Known rows, with every step that occurs:
q, r, k, a, y: [-0.29 -1.02  0.21  1.93 -0.88 -1.31  0.97  0.76 -0.76 -1.37  0.11  0.14
 -1.81 -0.23 -0.15  2.91 -1.06 -2.16 -1.63  1.56 -1.37 -0.36 -1.14 -2.65
  1.90  1.25  1.75  0.26 -0.12 -0.08  0.68  0.17 -0.43  0.46  0.19 -1.03
 -0.08  0.56 -0.23 -1.11  2.16 -1.10 -0.07  0.78 -0.84  0.48]
d, f, a, y, q, v, r: [ 0.01 -0.93  0.70  0.33 -1.18 -0.70 -0.80 -0.66 -1.36 -2.01  1.45  0.42
  0.10  0.85  0.83  3.70  1.04 -0.83  1.40 -0.11 -1.34 -3.81 -0.76 -3.22
  2.11 -0.27 -0.37  0.14  0.47  1.06 -0.68  0.00 -2.26  3.09  0.10 -1.22
 -0.75 -1.69 -1.66 -1.33 -0.17 -1.40 -0.82 -2.21  0.93 -0.50]
q, r, k, a, d: [ 0.08 -0.38  0.30  1.18 -0.44 -0.43  0.93  1.35  0.38 -0.45 -0.56 -0.37
 -1.90  1.39  0.37  2.27 -0.74 -1.70 -0.62  0.66 -0.88 -0.14 -0.24 -1.63
  1.75  1.49  1.67 -0.76  0.37  0.63  1.57  0.94  1.04 -0.03 -0.76 -0.53
  0.46 -1.62  0.51 -0.78  2.60 -0.23 -1.00  1.11 -0.74  0.17]
f, y, d, r, q, a: [-1.14  0.06  1.19  4.44 -0.16 -1.69 -1.06 -0.20  0.37 -0.63 -2.18 -0.78
 -0.69 -1.40  0.20  0.22  0.33 -2.02  3.77 -2.55 -1.17 -4.63 -1.70 -1.18
  0.49  1.88  1.30  0.70 -0.63 -0.58 -0.71  1.12 -2.21  0.27 -1.90 -1.43
 -1.02 -0.53 -1.32 -2.90  1.99 -0.12 -0.48  0.37  0.70 -1.70]
g, v, r, k, a, d, f, y: [-0.13  1.01  2.85  2.99 -0.04 -1.08 -1.45  0.90  0.74 -0.08  1.25 -0.10
 -1.45 -0.16  2.43  2.57  1.76  0.56  3.24 -1.64 -1.62 -0.96 -1.15 -0.25
  1.62  1.06  2.83  0.55 -0.35  0.34  3.18 -0.09 -1.04  0.42  1.04 -0.84
  0.49 -1.81  0.55  1.83  2.64 -1.04  0.20 -1.78 -0.59 -0.49]
k, a, d, y, r: [ 0.35  0.62  0.22  0.95 -0.46 -0.22  0.64  1.01 -0.22 -1.28  0.46  0.52
 -1.59 -0.60 -0.27  1.52  0.13  0.55  3.84  0.80 -0.51 -1.57 -0.46 -2.93
  2.17 -0.60  3.21  0.34  0.33 -0.12 -0.26  0.17 -0.84  1.31 -1.07 -0.55
 -0.41 -0.50 -1.95 -0.17  0.54 -0.68 -0.98 -0.13  0.58 -0.96]
k, a, y, d, f, g, v: [-0.27 -0.24  2.22  0.93  0.16 -0.59 -0.36  0.67 -0.13 -0.64  1.25 -2.25
 -1.66 -1.13  1.64 -0.22  0.48  0.88  5.54 -0.69 -1.45 -1.89 -0.74  0.94
  1.25  1.10  4.50  0.50  0.65  0.24 -0.32 -2.33  1.06 -0.77  0.59  0.02
 -0.19  1.33 -1.57  2.91  0.58  0.02  1.84 -1.02 -0.50  0.42]
g, v, r, k, a: [-0.78 -0.13  0.58 -0.23 -1.54  0.68  0.45  1.19 -0.49  0.47 -0.15 -0.31
 -1.54 -0.47  1.46  1.53  0.26 -0.52 -3.27  0.89 -1.30  0.71 -0.34 -0.67
  0.80  1.49 -0.44 -0.25 -0.64  0.75  3.24  0.49  1.20 -0.27  1.53 -0.29
  0.18  0.17  2.88 -0.36  2.85 -0.49  0.26  1.09 -1.33  0.30]
g, v, r, k: [-1.84  0.00 -0.20  0.35 -1.63  0.65 -0.18  0.22 -0.51  1.33  0.19 -0.19
 -1.05 -0.48  1.30  1.19  0.56  0.22 -2.73 -0.23 -0.81  1.23 -1.09  0.58
  0.60  2.12 -0.53 -0.28 -0.71  0.71  2.68  1.02  0.50  0.77  0.89  0.00
  0.39 -0.18  3.20 -0.33  2.82 -0.97  1.08  0.78 -0.75 -0.98]
q, r, k, a: [-0.03 -0.82 -0.06  0.92 -0.93 -0.04  1.59  1.06 -0.32 -0.40 -1.13  0.24
 -1.91  0.38 -0.34  1.93 -0.65 -1.82 -3.17  1.25 -0.90  0.46 -0.14 -1.71
  1.18  1.12  0.16 -0.22 -0.69  0.01  1.26  1.25  1.79 -0.38 -0.12 -0.68
  0.12  1.05  1.31 -1.68  2.10 -0.39 -0.12  2.06 -1.12  0.43]
f, r, k, a: [ 0.41  0.00  1.46  0.79 -0.65 -0.51 -0.05  1.25  0.40 -0.49 -0.14 -0.50
 -1.42  0.02  0.22  1.53  0.10 -1.52 -0.84 -1.93 -0.42 -1.02 -0.68 -0.58
  0.35 -0.90  0.63  0.02 -0.37 -0.62  2.19 -0.01 -0.84 -0.49  0.62 -1.41
  0.25 -0.11 -0.30 -1.28  2.18  0.69 -1.39  0.20 -1.12  0.84]
y, f, a, k: [ 0.50  0.05 -1.36  1.65  0.57 -0.91 -1.30  0.71  0.08  0.38  0.41 -1.33
 -0.56  0.28  0.28  0.51  0.08  1.23  3.74 -3.34 -0.34 -1.85 -0.89 -0.90
  1.02 -1.13  1.60  0.63  0.29 -0.86 -0.13  1.22 -1.27  0.74 -0.64 -0.20
  1.08 -1.91  1.37  0.98  1.48  1.87 -1.91 -0.09  0.05 -0.81]
d, y, f, g, v, r, k, a: [ 0.00  0.51  0.37  1.42 -1.38 -0.02  0.19  1.04 -0.82  0.07  0.16 -1.55
 -2.13 -1.21  0.56  1.51  0.04  1.08  0.63  0.47 -0.47 -1.65 -1.36 -1.24
  2.55  0.57  1.87  0.42 -1.29 -0.01  1.99 -0.69  1.28 -0.91  0.84 -0.60
  0.70  1.36  0.87  0.22  2.03 -0.25  0.74  1.42 -1.06  0.03]
y, r, k, a, d, v, g: [ 0.61 -0.09 -0.43 -2.10 -1.32  0.07 -0.37  2.07 -0.90 -0.93 -0.74 -1.62
 -2.31  2.76 -0.29  2.90 -1.77  0.14  0.99 -1.20  0.42 -1.99  0.35 -2.07
  2.86 -1.50  1.58  0.66  0.40  0.60  0.58 -1.24  0.60  1.88 -0.58  0.38
 -0.34  0.28  0.48 -2.02  2.06 -1.33 -3.69 -0.17  0.75 -0.06]
g, v, r, q: [-1.98 -0.02  1.03 -0.02 -1.40  0.14 -0.12  0.21 -0.29  0.57 -2.11  0.49
 -0.60 -0.54  0.88  0.52  0.58 -0.47 -0.65  0.35 -1.94 -1.00 -0.62 -0.13
  0.11  2.29 -1.28 -0.14 -0.03  1.40  1.78 -0.39 -0.79 -0.43  0.93  0.13
 -0.28 -2.14  1.51 -0.31  3.06 -1.13  1.88  0.08  0.01 -0.84]
r, k, a, d, f: [ 0.87  0.30  1.46  1.60  0.56 -1.46 -0.58  0.96  0.98 -0.39  1.10 -0.77
 -1.65  1.16  1.37  1.60  0.61 -0.04  1.88 -0.81 -0.44 -0.37 -0.62 -0.59
  1.39 -0.04  3.02 -0.06  0.45 -0.51  1.96 -0.38  0.91  0.41 -0.44 -0.95
  0.50 -0.38 -1.42 -0.02  1.76  0.39 -1.18 -0.47 -0.88  0.24]
r, k, a, y, v: [ 0.44 -1.44  0.50 -0.81 -0.84 -1.63 -0.54  0.54 -0.97 -1.09  0.72 -1.50
 -1.72  1.26  0.51  2.21 -0.97 -2.05 -0.26 -0.05  0.10 -0.87 -1.64 -1.84
  1.13 -2.17  1.44  0.46  0.20  0.10  0.13 -0.05 -1.25  0.90  0.16 -0.98
 -0.97  0.86 -3.00 -1.37  1.71 -0.95 -1.75 -0.67 -1.41  1.69]
y, a, d, f, r, k: [ 0.04  0.04  0.61  2.78  0.09 -1.91 -1.44  0.65  0.78  0.39  1.61 -1.31
 -1.22 -0.08  0.40  1.71  1.00  0.25  4.81 -4.69  0.37 -1.16 -2.62  0.40
  0.87  0.62  2.85  0.08  1.11 -1.31  1.42  0.42 -1.75  1.33 -1.52 -1.96
  0.75 -1.28 -1.54 -1.02  2.34  0.74 -1.54 -0.83 -0.19 -1.43]
g, v, r, k, a, y: [-1.05 -0.41  0.84  0.88 -1.51 -0.60 -0.02  0.86 -0.93 -0.54  1.01 -0.45
 -1.52 -1.05  1.50  2.42 -0.19 -0.90 -1.70  1.23 -1.82 -0.08 -1.31 -1.60
  1.47  1.68  1.21  0.22 -0.11  0.61  2.54 -0.53 -0.91  0.52  1.76 -0.61
 -0.01 -0.20  1.32  0.26  2.83 -1.22  0.42 -0.07 -1.01  0.33]
q, a, d, k: [ 0.13  0.42 -0.40  1.61 -0.68 -1.53 -0.10 -0.23  0.72 -0.08 -0.21  0.05
 -0.14 -1.09  1.32  0.73  0.57 -0.60  0.70 -1.40 -0.22 -0.68 -0.83 -0.99
  1.14  2.36  2.12 -0.70 -0.24 -0.40 -1.07  1.19  0.58  0.96 -0.83  0.16
  1.09 -2.40  0.84 -1.69  0.44  1.45 -1.31  0.57 -0.03 -1.60]
g, v, r, k, a, d: [-0.68  0.23  0.94  0.10 -1.07  0.29 -0.09  1.45  0.24  0.40  0.34 -0.96
 -1.61  0.57  2.05  1.81  0.12 -0.44 -0.64  0.35 -1.31  0.12 -0.42 -0.56
  1.33  1.89  1.17 -0.79  0.38  1.33  3.45  0.22  0.55  0.03  0.81 -0.12
  0.52 -2.36  2.02  0.62  3.30 -0.36 -0.53  0.24 -0.92  0.00]
y, d, r, q, v, g: [-1.15 -1.05  0.23 -0.29 -1.65  0.28 -0.71 -0.36 -0.53 -1.86 -1.82 -2.82
 -0.56  2.97 -0.81  0.60 -0.24  0.46  1.78 -1.56 -0.40 -6.37  0.04 -0.58
  1.71 -1.51 -0.22  0.20 -0.08 -0.32 -0.41 -1.61 -1.15  1.53 -0.19 -0.21
 -1.49  1.01  0.18 -2.40  1.66 -0.61 -2.49 -0.80  2.14 -0.99]
r, k, a, d, y, q, v, g: [-0.39 -0.03  0.16 -0.39 -2.32 -0.44  0.05  0.61 -0.90 -2.16  0.28 -2.45
 -2.09  4.27 -0.28  2.62 -0.60 -0.09  0.35  0.69  0.42 -5.23  0.41 -1.89
  2.99 -2.75  0.91 -0.91 -1.62 -0.52  1.87 -1.13 -1.34  1.79  0.64 -0.40
 -0.71  1.41 -0.97 -1.95  0.96 -0.89 -3.31 -1.09  0.97  0.02]
y, r, q, v: [-0.84 -1.28  0.63  0.26 -0.69  0.04  1.00 -0.02  0.16 -2.06 -2.54 -0.28
 -1.05  1.34 -1.91  0.80 -0.52 -0.99  0.91  0.54 -0.94 -4.32  0.33 -2.00
  0.57 -0.23 -0.61 -1.02  0.72  0.94 -1.07  0.04 -1.55  1.74 -1.30 -0.06
 -2.03  0.13 -0.97 -2.90  2.04 -1.31 -0.22  0.92  0.98 -1.59]
r, q, a, y, f: [-0.46 -0.99 -0.80  4.03 -0.18 -1.96 -0.64 -0.56 -0.40 -0.87 -1.22 -1.96
 -0.50 -1.86 -1.02  0.70 -1.21 -0.95  3.38  0.02 -0.43 -3.71 -2.26 -2.86
  1.65  1.74  0.72  0.48  0.70 -0.27 -1.06 -0.43 -2.09  0.73 -1.37 -1.37
 -1.07 -1.18 -1.12 -1.82  1.50 -0.88 -0.02  1.13  0.44 -1.19]
v, r, k, a: [ 0.14 -0.17  0.19 -0.01 -1.05  0.16  0.18  1.31 -0.45  0.05 -0.20  0.50
 -1.37  0.11  0.95  2.58 -0.11 -1.17 -3.74  0.92 -0.59  0.35 -0.37 -1.92
  1.27  0.68 -0.79 -0.19 -0.71  0.43  2.37  0.69  0.96 -0.08  0.75 -1.01
  0.19 -0.20  1.67 -1.91  2.59 -0.17 -0.74  1.15 -1.50  0.63]
y, d, f, g, v, r: [-0.74  0.16  0.89 -0.24 -0.46  1.05 -0.79  0.24 -0.60  0.63  0.47 -0.62
 -0.52 -1.20  1.96  0.55  1.34  1.60  3.01 -0.99 -1.07 -0.78 -0.84  0.91
  1.37  2.27  1.37  0.15  0.22  1.32 -0.31 -0.77  1.94 -0.16 -0.01  0.06
  0.02 -0.64  1.04  1.56  0.89 -0.42  2.30 -0.37 -0.09 -0.79]
k, a, d, f, g, v: [ 0.24  0.81  2.83 -0.12  0.39 -0.20 -0.23  1.01  0.61 -0.49  0.42 -1.35
 -1.36  0.09  1.49 -0.63  0.54  0.86  4.14 -0.39 -1.48 -1.03  0.60  1.36
  0.77  1.22  4.01 -0.16  0.61  0.89  0.83 -2.05  2.04 -1.39  0.42  0.83
  0.94 -0.02 -0.91  3.70  0.32  0.24  0.71 -0.68 -0.49  0.49]
r, k, a, y: [-0.07 -0.55  0.69  1.65 -0.46 -1.73 -0.04  0.87 -0.26 -1.00  1.06 -0.66
 -1.71 -0.08  0.48  2.19 -0.86 -1.57 -0.70  0.75 -0.67 -0.61 -1.10 -1.75
  1.30  0.02  2.09  0.29 -0.11 -0.51  1.48 -0.63 -1.25  0.43  0.82 -1.05
 -0.06  0.84 -1.03 -0.74  2.10 -0.41 -0.72 -0.12 -1.24  0.85]
d, v, r, q, a, y, f: [ 0.54 -0.73 -1.08  2.26 -0.56 -1.89 -0.65  0.01 -1.47 -1.53 -1.74 -1.54
 -0.21 -1.75 -0.63  2.63 -1.68 -1.12  2.14 -0.16 -0.74 -4.23 -2.75 -4.36
  2.52  1.80 -0.35  0.86  0.71  0.92 -1.66 -0.92 -2.05  0.93 -1.56 -1.21
 -1.27 -1.94 -1.15 -3.71  1.73 -1.50 -0.02  1.32  1.06 -1.02]
f, y, d, k, a, r, q: [-0.20 -0.64  2.23  2.50 -0.94 -2.19  0.05  1.25  0.90 -1.49 -1.85 -0.38
 -2.36 -1.42  1.00  1.03  0.65 -0.90  4.90 -2.87 -0.86 -3.43 -1.08 -1.36
  0.67 -0.27  3.18  1.21  0.47 -0.54 -0.58 -0.03 -2.36  0.41 -0.26 -1.61
 -0.63 -1.49 -2.05 -2.17  3.36  0.33 -0.03 -1.02 -0.04 -0.73]
f, r, q, a: [-0.88  0.09  1.25  2.62 -0.37 -1.28 -0.24  0.02  0.43 -0.77 -2.75  0.24
 -0.15 -1.04 -0.61  0.47 -0.09 -2.86  0.91 -1.86 -1.35 -3.63 -1.15 -1.12
 -0.20  1.88 -0.89 -0.39 -0.41  0.02 -0.05  0.23 -2.37 -0.59 -1.10 -1.37
 -0.42 -2.40 -0.82 -2.76  1.50  0.44 -0.18  1.02  0.34 -0.87]
g, v, r, q, a: [-2.07 -0.06  0.40  1.61 -1.28 -0.06  0.27 -0.05 -0.50  0.19 -2.76  0.44
 -0.28 -1.53  0.64  0.47  0.08 -1.86 -1.52  0.95 -2.24 -1.88 -0.80 -1.16
  0.25  4.29 -1.98 -0.67 -0.72  1.36  1.02  0.75 -0.34 -0.37 -0.19 -0.25
 -0.49 -2.14  2.30 -1.80  2.17 -0.75  1.48  1.93  0.13 -1.42]

Rows:
[ 0.03  0.16  0.70  0.62 -0.76  0.29 -0.62  1.59  0.19  0.40  0.02 -2.35
 -2.03  0.14  1.23  1.48 -0.54  0.50  2.20 -0.38 -0.47 -1.29 -0.67 -0.76
  2.37  1.78  2.32 -0.50  0.80  1.51  2.08 -0.59  1.56 -0.47 -0.09 -0.17
  0.74 -2.01  1.33  1.26  3.16 -0.37 -0.63  0.76 -1.11 -0.09] : y, f, g, v, r, k, a, d
[-0.09 -0.94  1.12  0.08 -1.92 -1.33  0.15  0.15 -1.13 -3.34  0.43 -1.68
 -1.62  1.34 -0.39  2.05 -0.66 -2.11 -1.06  0.37 -0.86 -4.30 -0.36 -2.88
  1.27 -1.61  1.62 -0.38 -0.10 -0.08  0.29 -0.05 -2.11  2.40 -0.40 -0.86
 -1.43  2.89 -3.07 -3.14  1.48 -1.51 -2.52 -0.69  0.38 -0.05] : d, r, k, a, y, q, v
[-0.22 -1.05  1.09 -1.15 -2.51 -0.59  0.73  0.54 -0.35 -3.30 -2.40 -1.21
 -1.31  1.99 -0.71  1.40 -0.35 -0.04 -0.33 -0.35 -0.84 -5.26  1.06 -1.93
  1.64 -1.52  0.29  0.23 -0.21 -0.17 -0.37 -1.89 -0.78  1.44  1.05 -0.11
 -0.45  0.29  0.77 -2.49  1.59 -0.16 -2.71 -0.27  1.44 -0.39] : d, k, a, r, q, v, g
[-0.17 -0.96 -0.86  1.37 -0.68 -1.38 -1.00  0.75 -0.97  0.64  1.40 -1.29
 -1.49  0.47  1.60  4.28 -0.47 -1.03  1.70 -3.01 -0.06 -1.74 -2.88 -1.64
  2.54  0.38  1.19  1.06  0.28  0.47  0.21  0.37 -1.65  2.17 -0.37 -1.32
  0.01 -1.59 -0.42 -2.92  2.66 -0.23 -0.39 -0.71 -0.19 -0.29] : f, a, y, d, v, r, k
[ 0.11 -1.28  1.11  0.67 -1.63 -0.64 -0.78  0.13 -0.63 -3.31 -1.63 -3.10
 -0.55  1.99 -1.76  2.23 -0.97 -0.13  2.95 -1.08 -0.81 -7.78 -0.52 -2.78
  2.57 -2.37 -0.40  0.41  0.58 -0.16  0.23 -3.40 -3.45  0.83  1.17 -1.20
 -1.48 -1.14 -0.53 -1.29  1.79 -1.01 -2.87 -1.25  1.76  0.17] : k, a, y, f, r, q, v, g
[-0.44  0.58  1.63 -0.16 -0.73  0.18 -0.31  1.84  0.30  0.22  0.03 -0.88
 -2.01  0.82  1.79  1.78 -0.34 -0.62  0.33  0.13 -1.16 -0.55 -0.02 -0.14
  1.70  2.13  2.34 -0.91  0.19  1.73  2.49 -0.54  1.35 -0.79  0.43  0.17
  1.12 -1.96  1.15  1.25  3.02 -0.14 -0.40  0.37 -1.37  0.35] : f, g, v, r, k, a, d
[ 0.39 -0.65  1.10  0.24 -1.13 -0.80 -1.43  0.67 -0.71 -1.06 -0.24 -1.09
 -1.86  3.49  0.39  3.57  0.12 -0.39  2.35 -1.65 -0.04 -2.29 -0.67 -1.47
  3.04 -2.08  1.68  1.20 -0.67 -0.05  0.66 -0.07  0.00  1.34 -0.05 -0.83
 -0.25 -0.44 -0.50  0.02  1.53 -1.94 -3.07 -1.80  0.06  0.65] : q, r, k, a, d, f, y, v, g
[-0.48 -0.86  0.27  1.10 -1.33 -0.38 -1.61 -0.50 -0.02 -1.57 -1.22 -3.49
 -0.40  3.28 -1.10  1.14 -0.27  0.90  4.86 -2.80 -0.37 -7.30 -0.05 -1.48
  2.65 -1.75  0.78  0.92  1.13 -0.08  0.17 -1.74 -1.94  2.24 -0.31 -0.30
 -0.05 -1.84  0.20 -0.42  1.38 -0.50 -4.39 -1.61  2.44 -1.12] : y, f, a, d, r, q, v, g
[ 0.29 -1.19  0.89  0.70 -2.34 -1.37 -0.74 -0.13 -0.43 -3.14 -1.57 -2.66
 -0.70  1.13 -1.14  2.43 -0.19  0.32  2.49 -2.20 -0.65 -7.33 -0.91 -2.82
  2.89 -2.25  0.60  0.56  0.19 -0.91 -0.47 -3.01 -2.91  1.33  1.55 -0.95
 -0.78 -1.08 -0.04 -2.13  2.00 -0.20 -3.06 -1.41  1.50 -0.46] : d, k, a, y, f, r, q, v, g
[ 0.40 -0.92 -0.70 -0.77 -1.18 -0.88 -0.65  1.45 -1.36 -0.85  0.41 -3.32
 -2.08  2.22  0.56  2.98 -1.78 -0.04  1.51 -1.61  0.58 -3.09 -1.22 -1.34
  2.91 -1.89  1.56  1.11 -0.25 -0.43  0.26 -2.22 -0.46  1.11  0.58 -0.45
 -0.95  1.57 -0.30 -2.42  1.92 -0.55 -2.18 -0.82  0.52  0.88] : r, k, a, y, d, v, g
[-0.30  0.71  2.61  0.79  0.10 -0.68 -0.34  1.18  0.84  0.10  0.61 -1.72
 -2.33  0.56  1.58 -0.05  0.38  0.51  3.07 -1.00 -1.11 -0.62  0.03  1.75
  1.02  1.32  4.42 -0.30  0.11  0.46  1.92 -1.43  2.11 -0.92  0.26  0.49
  1.16  0.83 -0.56  2.71  1.72  0.22  0.58 -0.15 -1.23  0.23] : r, k, a, d, f, g, v
[-1.47 -0.31  1.00  1.27 -1.11 -0.78 -1.01  0.18 -0.70 -0.19 -1.62 -0.97
 -1.07 -1.39  0.16  1.02 -0.42  0.12  3.06 -0.05 -1.52 -2.98 -1.57 -1.16
  1.76  2.36  1.04  0.51  0.74  1.52  0.08 -1.90 -1.27 -0.38  0.24 -0.21
 -0.16 -2.07 -0.20  0.64  3.12 -1.70  1.85 -0.14 -0.06 -0.85] : a, y, f, g, v, r, q
[ 0.22  0.91  2.26 -0.88 -0.35  0.58 -0.58  1.16 -0.22 -0.48  0.27  0.10
 -0.71 -0.40  2.10  1.31  0.89  0.75  1.92  0.44 -1.97 -0.69  0.24 -0.35
  1.66  2.30  2.04 -0.14  0.55  1.97  1.09 -1.52  1.97 -0.90  0.61  0.34
  0.92 -2.02  0.69  2.64  1.04 -0.44  0.73 -0.52 -0.42  0.24] : k, a, d, f, g, v, r
[ 0.07 -1.77  1.28  0.55 -1.39 -1.14  1.53  0.59  0.55 -3.06 -2.13 -1.91
 -1.74  0.46  0.03  0.87  0.04 -0.90  2.22 -1.19 -0.95 -5.42 -0.38 -1.83
  0.82 -0.59  1.48 -0.52  0.86  0.14 -1.37 -0.37 -1.26  1.22 -0.59 -0.97
 -1.56 -0.35 -1.54 -3.81  2.57  0.75 -0.47  0.48  0.85 -0.90] : y, d, k, a, r, q, v
[-0.34 -0.22  1.29  0.60 -0.69  0.32 -0.25  1.39 -0.21  0.61  0.44 -1.33
 -2.34 -0.44  2.12  1.60  0.76  0.32  1.00 -0.76 -0.92 -0.67 -0.94  0.13
  1.81  1.58  2.00 -0.05 -0.37  0.51  1.70 -0.34  2.61 -0.51  0.38 -0.76
  0.08  0.92  0.99 -0.02  2.78  0.14  1.10  0.65 -1.63  0.15] : y, d, f, g, v, r, k, a
[-0.23 -0.31 -0.08  0.03 -1.62 -1.86 -0.81 -0.14 -0.05 -0.19 -1.98  0.51
 -0.52 -0.10  1.64  2.25  0.58 -1.92  0.00 -1.59 -0.59 -1.90 -1.82 -2.42
  1.64  1.96  0.46 -0.60 -0.08  0.87 -1.34  1.50 -0.33  1.22 -1.19 -0.40
  0.25 -4.33 -0.45 -3.76  2.37  0.39 -1.52  0.31 -0.39 -1.32] : y, v, r, q, a, d, k
[-0.11  0.37  1.82  0.09 -0.79  0.03 -0.16  1.30 -0.30  0.06  0.08 -0.04
 -1.97 -0.38  1.57  1.63  0.61  0.00 -1.16  0.20 -1.35  0.00 -0.21 -0.20
  1.43  1.52  1.57  0.05 -0.75  0.64  2.21 -0.65  2.53 -0.75  0.91 -0.32
  0.84  1.17  1.11  0.53  2.21 -0.23  0.69  0.76 -1.68  0.49] : d, f, g, v, r, k, a
[ 0.37 -1.34  2.83  2.20 -0.03 -1.85 -0.16  0.15  0.54 -3.41 -0.74 -2.18
 -0.90  1.01 -0.11  2.18  0.50 -1.46  4.76 -2.08 -1.80 -7.25 -1.66 -1.95
  1.35 -1.35  1.50 -0.37  1.04 -0.19 -0.40 -2.26 -3.71  0.56 -0.10 -2.08
 -2.15 -1.29 -3.88 -2.36  2.29  0.22 -0.15 -1.43  0.99 -0.02] : k, a, y, d, f, r, q, v
[-0.83  0.09  2.04  0.28 -1.12 -0.40  0.50  1.22 -0.21 -0.28 -0.42 -0.90
 -3.01  0.62  1.02  0.79  0.18 -0.74  2.32 -0.19 -1.47 -0.57  0.16  0.36
  1.53  2.09  3.88 -0.54 -0.03  1.07  0.98 -0.13  2.59 -0.27 -0.76  0.36
  0.62  0.96 -1.04  1.47  1.84 -1.21  1.00  0.09 -0.96 -0.24] : y, q, r, k, a, d, f, g, v
[ 0.52 -0.41  1.55  2.23  0.71 -1.84 -0.91  1.04  0.21 -0.60  1.43 -1.61
 -2.48  0.14  1.09  1.82 -0.16 -0.28  4.35 -1.44 -0.03 -2.12 -1.45 -0.30
  2.27  0.11  4.71  0.45  0.07 -0.65 -0.62 -1.56  1.06 -0.07 -0.76 -1.34
  0.04  1.77 -3.09 -0.15  1.66  0.48  0.36 -0.47 -1.53  0.57] : r, k, a, y, d, f, g
[-0.09  0.53 -0.96  4.00 -0.56 -1.41 -0.60 -0.30 -0.35 -0.51 -1.13 -1.17
 -0.44 -1.21 -0.18  1.75 -0.07  0.39  4.09  0.09 -0.32 -4.36 -2.70 -3.38
  3.00  1.67  0.72  0.13 -0.27 -0.05  0.01  0.04 -1.80  0.37 -1.65 -1.53
 -0.24 -3.20 -0.95 -2.09  1.55 -0.36  0.01  1.14  1.10 -1.85] : v, r, q, a, d, y, f
[ 0.19 -0.19  0.92  0.64 -1.14 -0.87 -0.11  0.34 -0.31 -0.52  0.35 -2.38
 -1.41 -2.53  0.71 -0.46 -0.01  1.46  3.78 -0.85 -0.69 -1.59 -0.79 -0.18
  1.62  0.97  4.15  0.73  0.47 -0.07 -0.86 -1.95  1.16 -0.59  1.19  0.76
  0.80  0.88  0.22  2.33  0.75  0.15  0.63 -0.12 -0.64 -0.19] : d, k, a, y, f, g, v
[ 1.80 -0.23  0.08  0.26 -0.31 -1.34 -0.77  1.54 -1.32 -1.40 -0.11 -1.80
 -1.74 -0.39 -0.27  3.34 -2.04 -0.31  1.67 -0.54  0.25 -2.86 -1.63 -3.08
  3.30 -0.08  2.30  0.94  0.38  1.03 -1.07 -2.05  0.42 -0.14 -0.71 -0.72
  0.18  0.47 -1.82 -1.75  1.88 -0.93 -0.72  0.83 -0.73  0.81] : d, v, r, k, a, y, f, g
[ 1.14  0.14  2.22  0.20 -0.70 -0.33 -0.74  0.61 -0.41 -2.76  0.34  0.32
 -0.39  1.61  1.20  3.75  1.09 -0.74  1.77  0.39 -1.30 -4.26  0.18 -3.39
  2.10 -0.65 -0.04 -0.77  0.05  1.60  0.56 -0.05 -1.78  1.50 -0.05 -1.12
 -1.30 -2.26 -1.66 -1.23  0.86 -1.62 -1.32 -1.97  0.65 -0.17] : k, a, d, f, y, q, v, r
